Below are the code and all the weights of a small trained network. Each question names an input and a class and asks about switching units off, where a switched-off unit gives its printed mean instead of its output.

import numpy as np


def w(rows, s, z=0):
    codes = np.array(rows[::2]) - 128.0
    scale = np.full(codes.shape[1], s)
    scale[-1] = z or s
    return codes * scale


def f(y):
    return np.maximum(y, 0)


def log_softmax(a):
    a = a - a.max(-1, keepdims=True)
    return a - np.log(np.exp(a).sum(-1, keepdims=True))


def net(x, mask):
    res = np.array(x, float).reshape(1, 8) / 4 @ E
    y = f(res @ A[0][:, :-1].T + A[0][:, -1])
    res = res + np.where(mask, y, B[0][:, -1]) @ B[0][:, :-1]
    return log_softmax(res[-1] @ U[:, :-1].T + U[:, -1])


A, B = {}, {}
E = w([
[129,129,129,124,125,127,132,130],'x0',
[16,175,180,47,162,108,174,28],'x1',
[171,210,94,223,102,118,210,73],'x2',
[128,127,128,130,129,127,133,129],'x3',
[126,107,58,65,147,6,215,184],'x4',
[131,177,60,107,254,202,120,149],'x5',
[173,197,192,154,192,31,58,146],'x6',
[122,129,124,129,124,127,125,130],'x7',
],0.0061)
A[0] = w([
[196,120,91,181,109,125,118,190,53],'N1',
[108,78,126,51,151,118,72,203,101],'N2',
[111,94,86,78,149,71,166,181,60],'N3',
[193,85,98,171,112,129,104,181,5],'N4',
[115,116,54,93,135,47,165,161,53],'N5',
[123,148,191,173,119,253,33,93,67],'N6',
[67,144,154,84,151,105,159,48,28],'N7',
[96,83,82,125,80,183,172,125,110],'N8',
[159,211,78,201,99,128,198,85,107],'N9',
[90,68,82,119,96,185,163,107,65],'N10',
[211,105,84,172,111,125,123,169,83],'N11',
[55,161,166,75,142,100,181,62,43],'N12',
[126,149,197,117,184,65,63,161,148],'N13',
[125,68,179,163,12,33,113,117,167],'N14',
[165,192,186,160,146,59,75,115,124],'N15',
[192,87,115,154,82,138,119,182,39],'N16',
[144,77,133,121,131,140,92,189,111],'N17',
[140,182,56,111,248,188,111,168,166],'N18',
[69,160,177,68,148,110,166,33,57],'N19',
[131,120,104,138,94,167,171,111,106],'N20',
[124,134,76,107,137,66,194,163,50],'N21',
[80,58,98,101,94,199,164,120,138],'N22',
[169,246,87,206,86,128,209,75,162],'N23',
[193,101,73,166,111,122,107,169,66],'N24',
[109,149,152,166,112,219,51,83,82],'N25',
[136,108,55,82,137,56,170,167,58],'N26',
[127,157,164,178,87,213,46,70,60],'N27',
[113,129,60,101,122,54,164,168,40],'N28',
[121,52,191,140,33,72,122,125,154],'N29',
[138,167,212,148,165,54,85,134,87],'N30',
[118,94,89,122,76,180,156,104,101],'N31',
[66,178,164,99,143,112,173,43,66],'N32',
[85,91,102,86,99,178,161,137,110],'N33',
[122,152,35,122,233,186,109,149,183],'N34',
[90,64,89,113,78,178,162,95,128],'N35',
[187,72,92,162,96,139,115,189,50],'N36',
[162,214,77,211,123,118,193,73,163],'N37',
[73,69,151,54,151,150,57,171,142],'N38',
],0.0062,0.0032)
B[0] = w([
[60,146,132,180,137,184,89,200,192],'N1',
[100,57,122,91,114,92,91,56,216],'N2',
[146,82,188,169,142,124,180,118,184],'N3',
[87,141,128,165,140,181,108,177,181],'N4',
[154,105,219,186,157,120,201,127,187],'N5',
[177,79,210,182,178,93,227,110,253],'N6',
[65,143,145,209,153,227,75,233,180],'N7',
[215,191,72,154,166,69,110,146,199],'N8',
[92,37,110,80,118,83,62,79,218],'N9',
[200,186,73,139,191,70,110,156,189],'N10',
[62,138,128,181,132,202,90,179,199],'N11',
[66,143,140,188,153,200,95,224,193],'N12',
[182,172,52,119,157,67,100,124,216],'N13',
[128,212,138,27,50,203,185,73,250],'N14',
[190,181,59,122,165,78,104,149,209],'N15',
[76,153,125,163,123,192,103,182,185],'N16',
[68,92,116,125,112,132,84,127,190],'N17',
[106,206,152,37,1,198,183,53,246],'N18',
[63,143,135,195,148,199,71,241,202],'N19',
[149,143,96,114,152,84,104,127,169],'N20',
[143,87,197,176,157,116,176,120,181],'N21',
[196,182,67,137,184,62,102,127,222],'N22',
[90,43,118,61,114,78,47,76,252],'N23',
[48,142,133,189,138,192,101,194,191],'N24',
[170,89,204,179,169,86,212,110,221],'N25',
[147,90,224,187,176,126,215,126,191],'N26',
[159,84,211,194,173,94,227,123,222],'N27',
[180,90,209,187,166,125,225,137,179],'N28',
[125,197,125,40,36,190,177,76,231],'N29',
[203,196,58,126,172,73,114,159,196],'N30',
[182,180,84,139,176,71,102,149,186],'N31',
[58,130,130,210,140,197,66,217,196],'N32',
[184,167,73,134,164,61,92,139,192],'N33',
[119,187,156,48,21,169,185,63,243],'N34',
[185,197,62,138,177,54,96,148,210],'N35',
[60,161,146,177,130,181,101,185,198],'N36',
[98,27,102,63,101,93,61,77,237],'N37',
[99,46,111,92,105,76,52,46,241],'N38',
],0.0051,0.0053)
U = w([
[57,141,141,184,144,193,88,208,90],'0',
[172,69,209,175,171,107,228,124,95],'1',
[129,136,117,116,126,125,129,127,254],'2',
[204,197,65,132,171,73,99,143,86],'3',
[117,192,145,68,39,174,177,101,99],'4',
[94,2,115,94,117,92,60,97,110],'5',
],0.0099,0.0089)

Each question gives the input, the list of numbers given to net, and the class t.
The units are the neurons (one row each of A and B). Each row of codes is followed by its name. A weight is (code - 128) times the scale printed after its matrix; where a second scale follows, it is the last column's (A, B and U).
mask holds one flag per neuron, in row order. A switched-off neuron (its flag False) gives its mean, the last column of its row in B, instead of its output. The means were averaged over made-up inputs and are rounded, as every weight is.
A unit's drop is (log p(t) with every unit on - log p(t) with that unit switched off) / (log p(t) with every unit on - log p(t) with every unit switched off).
The circuit of an input: a set's keep is (log p(t) with only the set's units on - log p(t) with every unit switched off) / (log p(t) with every unit on - log p(t) with every unit switched off). Starting from the 12 units with the biggest drops (on a tie, the unit counted first), units are removed one at a time, each time the one whose removal leaves the highest keep (on an exact tie, the one counted first), for as long as the keep stays at least 0.8.
circuit, biggest first: the units of the circuit, biggest drop first
unit that matters most: the unit with the biggest drop
top k neurons: the k neurons with the biggest drops, biggest first
drop when u is switched off: that unit's drop, to one decimal
input [-5,-5,8,7,0,1,-7,-3], class 5: circuit, biggest first	N23, N37
input [0,-8,-5,-2,-1,-7,-8,-5], class 0: top 2 neurons	N36, N16
input [0,6,6,-4,-6,4,-1,-8], class 0: circuit, biggest first	N32
input [-6,-4,-3,2,1,8,-2,0], class 4: circuit, biggest first	N18, N34
input [-2,-2,-7,-7,4,5,5,2], class 5: top 3 neurons	N2, N38, N14
input [-3,6,-5,4,7,4,-6,-8], class 1: circuit, biggest first	N26, N5
input [1,1,-6,8,-8,-6,-6,-8], class 1: circuit, biggest first	N6, N27
input [5,-1,-4,-3,6,-6,0,6], class 1: circuit, biggest first	N26, N28
input [7,1,8,-7,-4,5,-2,2], class 5: top 3 neurons	N23, N37, N9
input [-3,6,-2,-7,-5,0,0,-3], class 0: circuit, biggest first	N19, N32
input [-1,-3,-6,3,-2,-8,4,-6], class 4: circuit, biggest first	N14, N29
input [1,6,-3,-1,-7,-1,-6,-2], class 1: circuit, biggest first	N6, N25
input [7,-5,7,4,-7,-1,-2,5], class 1: top 3 neurons	N27, N6, N25
input [-6,-4,-7,-7,-1,6,5,7], class 5: circuit, biggest first	N38
input [3,4,-2,-2,6,-8,1,-1], class 4: top 3 neurons	N14, N29, N6
input [-3,0,7,3,0,8,-2,-7], class 4: top 2 neurons	N18, N34
input [2,4,0,-2,-4,4,-7,-5], class 3: drop when N33 is switched off	0.1
input [3,-2,4,-2,2,-7,6,0], class 4: drop when N34 is switched off	-0.2
input [-2,-5,7,-4,-1,3,-8,-4], class 3: drop when N10 is switched off	0.2
input [4,-3,5,-2,4,5,4,8], class 4: unit that matters most	N18
input [-3,0,-5,-7,-8,8,-2,4], class 1: top 2 neurons	N6, N25
